Below is a small trained network, with its code and all its weights. Each question gives an input and a class and asks what happens when units are switched off, that is, made to give their printed mean instead of their output.

import numpy as np


def w(rows, s, z=0):
    codes = np.array(rows[::2]) - 128.0
    scale = np.full(codes.shape[1], s)
    scale[-1] = z or s
    return codes * scale


def f(y):
    return np.maximum(y, 0)


def log_softmax(a):
    a = a - a.max(-1, keepdims=True)
    return a - np.log(np.exp(a).sum(-1, keepdims=True))


def net(x, mask):
    res = np.array(x, float).reshape(1, 8) / 4 @ E
    y = f(res @ A[0][:, :-1].T + A[0][:, -1])
    res = res + np.where(mask, y, B[0][:, -1]) @ B[0][:, :-1]
    return log_softmax(res[-1] @ U[:, :-1].T + U[:, -1])


A, B = {}, {}
E = w([
[247,60,81,133,170,116,97],'x0',
[125,125,127,126,125,125,124],'x1',
[125,126,128,128,127,126,128],'x2',
[106,135,76,255,140,104,172],'x3',
[91,46,102,83,147,126,208],'x4',
[92,144,48,119,175,198,96],'x5',
[131,73,132,153,46,185,121],'x6',
[73,86,226,180,199,142,77],'x7',
],0.0094)
A[0] = w([
[209,90,103,144,145,159,117,101],'n0',
[187,96,141,138,137,112,136,158],'n1',
[115,96,115,80,162,165,202,170],'n2',
[74,160,148,115,119,163,142,65],'n3',
[88,200,177,108,110,129,166,91],'n4',
[167,174,69,113,55,112,185,93],'n5',
[143,168,53,94,68,75,152,28],'n6',
[70,192,134,112,77,137,174,37],'n7',
[67,97,85,237,148,118,140,137],'n8',
[82,95,174,137,191,137,83,64],'n9',
[103,78,197,166,167,101,110,65],'n10',
[136,174,114,185,89,121,50,173],'n11',
[67,160,139,132,118,162,147,86],'n12',
[163,93,195,151,77,60,161,75],'n13',
[129,42,128,105,111,88,202,166],'n14',
[186,88,117,121,186,99,118,88],'n15',
[124,122,93,228,112,63,206,139],'n16',
[193,85,109,134,132,106,115,11],'n17',
[91,187,190,133,68,110,193,88],'n18',
[113,81,142,163,72,229,95,179],'n19',
[147,215,65,86,95,117,170,84],'n20',
[144,205,151,138,58,70,45,174],'n21',
[208,155,133,150,137,106,55,139],'n22',
[88,218,108,89,254,24,100,237],'n23',
[129,119,166,58,100,144,104,92],'n24',
[205,214,130,143,129,162,56,118],'n25',
[127,92,185,6,135,121,105,156],'n26',
[54,165,118,108,111,146,119,74],'n27',
[160,160,92,92,43,99,125,94],'n28',
[94,140,53,127,188,225,85,91],'n29',
[106,152,64,122,177,238,116,91],'n30',
[91,56,93,84,171,72,164,172],'n31',
[148,139,86,99,112,146,170,82],'n32',
[176,127,184,122,94,77,148,179],'n33',
[111,82,106,153,27,171,77,253],'n34',
],0.0086,0.0056)
B[0] = w([
[83,82,64,128,118,96,93,188],'n0',
[90,117,82,108,94,94,119,179],'n1',
[93,140,135,182,113,162,146,185],'n2',
[114,88,97,142,107,111,89,163],'n3',
[115,77,52,131,92,94,76,184],'n4',
[168,87,210,145,181,143,101,197],'n5',
[179,80,198,191,181,116,83,175],'n6',
[123,80,76,129,135,99,55,174],'n7',
[195,167,109,83,148,178,81,219],'n8',
[219,44,176,191,156,148,83,176],'n9',
[172,107,173,152,168,117,101,178],'n10',
[61,125,122,125,161,160,160,217],'n11',
[154,75,64,131,128,103,102,170],'n12',
[111,150,161,44,220,64,144,178],'n13',
[46,135,137,136,141,176,179,198],'n14',
[115,80,40,151,63,95,84,173],'n15',
[187,222,83,52,155,203,74,223],'n16',
[104,79,79,138,128,79,61,158],'n17',
[110,78,54,112,131,83,89,192],'n18',
[177,159,158,135,49,86,166,218],'n19',
[167,79,202,169,136,136,103,191],'n20',
[40,130,137,143,150,187,179,226],'n21',
[62,122,90,151,112,127,150,198],'n22',
[199,133,139,160,2,116,212,254],'n23',
[197,207,54,129,176,190,68,174],'n24',
[70,125,130,162,117,175,143,208],'n25',
[174,182,88,113,132,194,94,214],'n26',
[115,106,83,154,127,91,65,171],'n27',
[135,97,171,134,163,133,112,185],'n28',
[107,143,189,44,193,29,172,197],'n29',
[94,158,152,60,192,56,182,190],'n30',
[67,122,129,174,94,191,184,193],'n31',
[143,73,166,166,177,146,122,161],'n32',
[87,173,107,73,165,104,184,193],'n33',
[164,156,144,137,56,88,186,241],'n34',
],0.0073,0.01)
U = w([
[91,65,27,147,104,58,46,62],'0',
[177,68,234,195,183,134,74,62],'1',
[178,224,67,85,148,217,76,76],'2',
[72,159,159,42,187,22,168,119],'3',
[7,126,119,192,120,213,166,69],'4',
[130,139,116,145,97,122,140,254],'5',
[188,152,138,158,5,83,183,84],'6',
[115,139,119,136,110,126,135,238],'7',
],0.011,0.0098)

Each question gives the input, the list of numbers given to net, and the class t.
The units are the neurons (one row each of A and B). Each row of codes is followed by its name. A weight is (code - 128) times the scale printed after its matrix; where a second scale follows, it is the last column's (A, B and U).
mask holds one flag per neuron, in row order. A switched-off neuron (its flag False) gives its mean, the last column of its row in B, instead of its output. The means were averaged over made-up inputs and are rounded, as every weight is.
A unit's drop is (log p(t) with every unit on - log p(t) with that unit switched off) / (log p(t) with every unit on - log p(t) with every unit switched off).
The circuit of an input: a set's keep is (log p(t) with only the set's units on - log p(t) with every unit switched off) / (log p(t) with every unit on - log p(t) with every unit switched off). Starting from the 12 units with the biggest drops (on a tie, the unit counted first), units are removed one at a time, each time the one whose removal leaves the highest keep (on an exact tie, the one counted first), for as long as the keep stays at least 0.8.
circuit, biggest first: the units of the circuit, biggest drop first
unit that matters most: the unit with the biggest drop
k most important neurons: the k neurons with the biggest drops, biggest first
drop of u: that unit's drop, to one decimal
input [4,-5,-8,-2,7,-4,3,-8], class 1: 2 most important neurons : [n5, n6]
input [0,8,4,-6,6,-8,5,1], class 3: 2 most important neurons : [n13, n33]
input [0,6,-7,-2,4,-1,-8,-4], class 6: unit that matters most : n23
input [-4,-8,0,8,-1,2,8,0], class 2: 2 most important neurons : [n16, n8]
input [-1,-1,3,7,0,6,-5,-7], class 1: 3 most important neurons : [n20, n6, n5]
input [4,7,-2,3,-6,-8,3,5], class 3: 2 most important neurons : [n13, n33]
input [7,-7,-7,-5,-6,4,4,7], class 0: 4 most important neurons : [n0, n22, n15, n5]
input [8,0,2,3,1,-4,8,3], class 0: 3 most important neurons : [n23, n0, n17]
input [-7,3,-6,-6,-2,-5,1,-6], class 0: 3 most important neurons : [n18, n4, n7]
input [3,-2,7,-7,8,-1,-2,-2], class 4: 2 most important neurons : [n31, n14]
input [2,-4,5,-5,1,6,5,5], class 3: 3 most important neurons : [n29, n30, n23]
input [-3,-6,-6,-6,0,1,8,-4], class 6: 3 most important neurons : [n34, n19, n16]
input [4,1,2,-2,-4,0,-7,-7], class 1: 3 most important neurons : [n6, n20, n5]
input [-6,5,1,-2,-7,7,-6,2], class 3: circuit, biggest first : [n29]
input [-2,1,6,-3,-6,5,-5,-1], class 4: 2 most important neurons : [n25, n21]
input [-6,1,1,6,-7,8,1,-4], class 3: circuit, biggest first : [n29, n30]
input [6,7,1,8,1,1,-7,2], class 2: 3 most important neurons : [n16, n8, n34]
input [0,4,1,0,6,6,4,2], class 3: circuit, biggest first : [n29, n30]
input [0,4,-1,7,-6,1,-1,2], class 2: 2 most important neurons : [n8, n16]
input [-4,-7,6,7,5,4,8,3], class 6: circuit, biggest first : [n19, n34]
input [1,8,-8,2,-8,6,-3,1], class 4: unit that matters most : n25
input [-6,-2,-7,0,7,8,-2,-8], class 1: circuit, biggest first : [n20, n6, n5]
input [3,7,1,-5,-1,-8,4,-7], class 3: circuit, biggest first : [n33, n13]
input [-3,-2,3,4,5,1,2,8], class 1: drop of n9 : 0.1
input [8,-7,-4,1,-6,-5,-1,-5], class 0: drop of n26 : 0.0
input [5,5,7,-8,8,-3,2,0], class 2: drop of n24 : 0.7
input [-8,4,-3,4,3,-7,5,-1], class 0: drop of n18 : 0.3
input [4,-7,-5,6,2,2,-7,2], class 6: circuit, biggest first : [n23]
input [3,1,2,-3,2,0,7,3], class 6: circuit, biggest first : [n19, n34]
